Here is a tiny trained network, its code and every weight. The questions are about switching its units off for an input and a class, where a switched-off unit gives its printed mean instead of its output.

import numpy as np


def w(rows, s, z=0):
    codes = np.array(rows[::2]) - 128.0
    scale = np.full(codes.shape[1], s)
    scale[-1] = z or s
    return codes * scale


def norm(h):
    return h / np.sqrt((h * h).mean(-1, keepdims=True) + 1e-5)


def f(y):
    return y / 2 * (1 + np.tanh(0.7978845608 * (y + 0.044715 * y**3)))


def log_softmax(a):
    a = a - a.max(-1, keepdims=True)
    return a - np.log(np.exp(a).sum(-1, keepdims=True))


def net(x, mask):
    res = np.array(x, float).reshape(1, 5) / 4 @ E
    u = 0
    for l in range(2):
        y = f(norm(res) @ A[l][:, :-1].T + A[l][:, -1])
        res = res + np.where(mask[u : u + 14], y, B[l][:, -1]) @ B[l][:, :-1]
        u += 14
    return log_softmax(norm(res)[-1] @ U[:, :-1].T + U[:, -1])


A, B = {}, {}
E = w([
[135,155,196,198,96,224,150,169,150,130,26],'x0',
[102,220,111,150,167,104,142,254,110,12,138],'x1',
[134,134,168,116,111,101,127,137,123,130,135],'x2',
[140,137,139,103,115,113,109,163,123,146,124],'x3',
[154,250,142,48,88,221,141,49,166,87,193],'x4',
],0.0063)
A[0] = w([
[152,13,139,183,146,78,41,91,158,189,117,53],'L0N0',
[81,162,95,111,154,193,104,127,140,136,186,122],'L0N1',
[142,150,47,119,158,29,149,143,105,57,217,105],'L0N2',
[133,147,173,187,59,152,133,70,166,223,91,253],'L0N3',
[128,99,84,176,106,167,152,120,122,102,148,190],'L0N4',
[94,124,95,178,122,89,97,204,103,71,118,125],'L0N5',
[81,133,198,173,162,161,103,181,71,158,108,227],'L0N6',
[89,44,125,97,157,181,147,104,47,120,57,156],'L0N7',
[140,103,123,169,46,130,235,151,138,126,209,95],'L0N8',
[146,65,144,65,209,89,49,37,116,176,181,253],'L0N9',
[139,95,74,125,152,117,197,156,183,77,125,114],'L0N10',
[167,116,176,91,70,118,130,135,109,161,75,163],'L0N11',
[142,202,158,96,130,166,120,148,97,81,173,134],'L0N12',
[174,117,132,119,128,61,73,181,161,2,197,8],'L0N13',
],0.0063,0.0011)
B[0] = w([
[11,209,88,114,235,58,110,169,146,50,106,248],'L0N0',
[161,148,160,174,147,79,96,154,160,109,220,174],'L0N1',
[198,149,146,145,222,92,139,155,103,245,113,255],'L0N2',
[191,159,124,199,169,135,136,170,69,195,100,243],'L0N3',
[131,142,197,3,131,82,65,142,59,101,150,144],'L0N4',
[107,89,185,120,88,135,206,80,176,139,169,212],'L0N5',
[84,85,132,54,187,191,121,69,43,110,104,189],'L0N6',
[133,119,121,152,165,73,140,142,140,180,104,173],'L0N7',
[145,159,4,112,115,109,123,185,142,134,153,130],'L0N8',
[100,91,105,99,49,121,70,125,185,67,114,249],'L0N9',
[119,143,199,77,49,158,124,161,77,162,60,148],'L0N10',
[89,133,117,158,180,137,136,96,142,140,179,167],'L0N11',
[145,109,106,166,175,60,68,53,201,67,40,227],'L0N12',
[108,144,109,134,163,172,113,120,58,113,161,215],'L0N13',
],0.0056,0.0054)
A[1] = w([
[184,142,106,173,147,64,49,172,208,131,117,175],'L1N0',
[159,64,139,117,98,75,172,214,41,173,170,47],'L1N1',
[61,47,167,107,184,29,203,109,156,215,132,197],'L1N2',
[44,65,154,117,80,167,176,194,106,72,119,75],'L1N3',
[182,140,78,101,53,87,175,98,154,161,221,39],'L1N4',
[93,170,94,62,144,71,128,170,109,104,164,77],'L1N5',
[57,2,132,119,87,123,100,182,112,52,87,171],'L1N6',
[183,182,145,147,144,222,189,70,162,204,162,140],'L1N7',
[95,111,49,125,60,84,63,47,163,152,139,128],'L1N8',
[189,231,143,93,175,157,80,130,84,113,189,223],'L1N9',
[124,97,97,156,161,82,218,156,38,166,94,184],'L1N10',
[216,79,66,36,43,134,106,72,121,139,136,5],'L1N11',
[100,189,146,130,43,158,71,129,190,29,89,136],'L1N12',
[192,122,166,162,71,204,144,141,153,209,126,194],'L1N13',
],0.0069,0.0015)
B[1] = w([
[128,85,159,112,94,120,206,104,122,103,175,219],'L1N0',
[109,151,125,196,156,184,125,132,91,117,39,158],'L1N1',
[193,246,141,119,133,177,75,149,126,180,112,254],'L1N2',
[80,46,159,113,76,103,162,122,146,112,203,166],'L1N3',
[93,127,237,210,159,161,170,198,81,91,101,156],'L1N4',
[143,159,53,165,75,122,154,48,168,158,111,194],'L1N5',
[226,85,110,129,68,107,212,54,165,90,208,205],'L1N6',
[132,111,126,90,142,49,163,154,159,125,175,204],'L1N7',
[145,94,174,133,98,148,184,155,146,53,126,197],'L1N8',
[113,48,100,102,65,115,145,123,183,169,117,253],'L1N9',
[81,116,130,103,108,181,57,149,100,97,125,230],'L1N10',
[60,112,144,141,170,192,108,165,82,150,80,160],'L1N11',
[104,159,107,158,176,156,67,173,3,202,87,194],'L1N12',
[136,147,46,112,88,56,114,70,159,89,184,174],'L1N13',
],0.0073,0.0066)
U = w([
[194,127,55,114,117,3,160,52,241,130,225,146],'0',
[117,199,112,178,237,176,47,202,17,172,78,222],'1',
[81,18,232,150,103,191,195,174,134,42,197,4],'2',
],0.012,0.0017)

Each question gives the input, the list of numbers given to net, and the class t.
The units are the neurons (one row each of A and B). Each row of codes is followed by its name. A weight is (code - 128) times the scale printed after its matrix; where a second scale follows, it is the last column's (A, B and U).
mask holds one flag per neuron, layer by layer. A switched-off neuron (its flag False) gives its mean, the last column of its row in B, instead of its output. The means were averaged over made-up inputs and are rounded, as every weight is.
A unit's drop is (log p(t) with every unit on - log p(t) with that unit switched off) / (log p(t) with every unit on - log p(t) with every unit switched off).
most important unit: the unit with the biggest drop
top k neurons: the k neurons with the biggest drops, biggest first
top k neurons in layer l: the k neurons of layer l with the biggest drops, biggest first
drop of u: that unit's drop, to one decimal
input [-7,1,1,0,-7], class 1: top 2 neurons -> (L0N2 L1N2)
input [-3,-6,6,6,3], class 2: most important unit -> L1N8
input [3,-2,7,-5,1], class 0: top 2 neurons -> (L1N13 L0N0)
input [8,0,-6,6,8], class 0: top 2 neurons in layer 0 -> (L0N0 L0N9)
input [3,1,5,-8,-8], class 2: top 3 neurons in layer 0 -> (L0N2 L0N3 L0N5)
input [2,1,-7,-8,5], class 1: top 2 neurons -> (L1N12 L0N2)
input [0,0,-4,8,-4], class 0: top 2 neurons -> (L0N2 L0N3)
input [7,3,-5,-4,0], class 2: top 3 neurons -> (L1N3 L0N6 L1N2)
input [8,-3,-6,0,1], class 0: top 4 neurons -> (L1N13 L0N0 L1N7 L1N12)
input [0,-2,-6,2,-6], class 0: top 3 neurons -> (L0N2 L1N6 L1N12)
input [1,-6,7,-6,0], class 1: top 2 neurons -> (L0N0 L0N3)
input [0,-7,7,1,3], class 2: top 2 neurons -> (L0N9 L0N2)
input [-4,1,4,-7,-7], class 1: top 3 neurons -> (L0N2 L1N2 L0N12)
input [7,-3,-6,5,2], class 0: most important unit -> L1N13
input [-8,2,-1,-7,0], class 1: top 2 neurons -> (L0N2 L0N0)
input [-4,5,-3,3,0], class 1: drop of L0N2 -> 4.7
input [-5,2,2,5,-4], class 1: drop of L0N2 -> 2.8
input [-8,3,5,1,-5], class 1: drop of L0N2 -> 2.4
